Below is a small trained network, with its code and all its weights. Each question gives an input and a class and asks what happens when units are switched off, that is, made to give their printed mean instead of their output.

import numpy as np


def w(rows, s, z=0):
    codes = np.array(rows[::2]) - 128.0
    scale = np.full(codes.shape[1], s)
    scale[-1] = z or s
    return codes * scale


def f(y):
    return y / 2 * (1 + np.tanh(0.7978845608 * (y + 0.044715 * y**3)))


def log_softmax(a):
    a = a - a.max(-1, keepdims=True)
    return a - np.log(np.exp(a).sum(-1, keepdims=True))


def net(x, mask):
    res = np.array(x, float).reshape(1, 4) / 4 @ E
    y = f(res @ A[0][:, :-1].T + A[0][:, -1])
    res = res + np.where(mask, y, B[0][:, -1]) @ B[0][:, :-1]
    return log_softmax(res[-1] @ U[:, :-1].T + U[:, -1])


A, B = {}, {}
E = w([
[107,7,148],'x0',
[4,141,142],'x1',
[128,127,128],'x2',
[156,142,211],'x3',
],0.018)
A[0] = w([
[141,147,234,177],'n0',
[63,55,161,84],'n1',
[83,208,135,143],'n2',
[86,74,152,108],'n3',
[99,196,105,169],'n4',
[181,175,103,168],'n5',
[121,210,113,219],'n6',
[144,145,251,179],'n7',
[172,45,130,125],'n8',
[61,92,155,86],'n9',
[90,239,119,175],'n10',
[103,14,152,154],'n11',
[144,146,253,182],'n12',
[114,112,14,254],'n13',
[174,70,119,127],'n14',
[142,134,212,153],'n15',
[175,43,121,131],'n16',
[183,196,102,185],'n17',
[138,41,134,157],'n18',
[136,113,187,124],'n19',
[178,66,120,125],'n20',
[180,62,121,126],'n21',
[161,61,132,126],'n22',
[93,212,133,159],'n23',
[113,110,9,252],'n24',
[215,173,85,173],'n25',
[112,40,133,177],'n26',
],0.013,0.0094)
B[0] = w([
[159,139,203,205],'n0',
[149,60,130,210],'n1',
[125,197,133,198],'n2',
[135,77,154,187],'n3',
[135,166,108,196],'n4',
[181,95,105,195],'n5',
[150,162,103,218],'n6',
[143,139,217,216],'n7',
[82,148,145,206],'n8',
[171,71,125,188],'n9',
[136,181,113,230],'n10',
[101,72,147,252],'n11',
[148,147,246,219],'n12',
[107,127,26,242],'n13',
[64,168,130,187],'n14',
[136,133,179,184],'n15',
[69,148,134,210],'n16',
[210,95,106,214],'n17',
[67,123,146,218],'n18',
[125,125,180,162],'n19',
[75,161,134,191],'n20',
[68,170,140,195],'n21',
[78,148,152,189],'n22',
[139,185,121,203],'n23',
[97,115,25,245],'n24',
[198,62,104,224],'n25',
[94,92,124,230],'n26',
],0.013,0.017)
U = w([
[218,98,63,212],'0',
[59,147,107,162],'1',
[254,117,165,210],'2',
[85,167,190,20],'3',
[123,212,79,148],'4',
[131,37,101,66],'5',
[159,224,170,167],'6',
[159,53,188,2],'7',
],0.0095,0.0017)

Each question gives the input, the list of numbers given to net, and the class t.
The units are the neurons (one row each of A and B). Each row of codes is followed by its name. A weight is (code - 128) times the scale printed after its matrix; where a second scale follows, it is the last column's (A, B and U).
mask holds one flag per neuron, in row order. A switched-off neuron (its flag False) gives its mean, the last column of its row in B, instead of its output. The means were averaged over made-up inputs and are rounded, as every weight is.
A unit's drop is (log p(t) with every unit on - log p(t) with that unit switched off) / (log p(t) with every unit on - log p(t) with every unit switched off).
unit that matters most: the unit with the biggest drop
k most important neurons: the k neurons with the biggest drops, biggest first
drop of u: that unit's drop, to one decimal
input [0,3,5,-3], class 4: 2 most important neurons	n25, n17
input [-1,-4,4,0], class 0: most important neuron	n12
input [0,4,1,-8], class 4: 2 most important neurons	n25, n17
input [-1,1,6,-8], class 4: 2 most important neurons	n25, n1
input [4,0,-5,-3], class 1: 3 most important neurons	n25, n17, n5
input [1,-3,-2,-2], class 1: 2 most important neurons	n1, n9
input [2,1,7,-5], class 5: 2 most important neurons	n2, n10
input [-1,-3,-1,1], class 2: 2 most important neurons	n24, n13
input [4,0,3,3], class 3: 2 most important neurons	n25, n17
input [5,2,3,1], class 7: 2 most important neurons	n24, n13
input [-5,-2,-6,0], class 0: drop of n12	0.1
input [-2,1,0,1], class 6: drop of n1	0.2
input [0,8,8,2], class 6: drop of n25	0.2
input [-1,-7,-3,-1], class 0: unit that matters most	n25
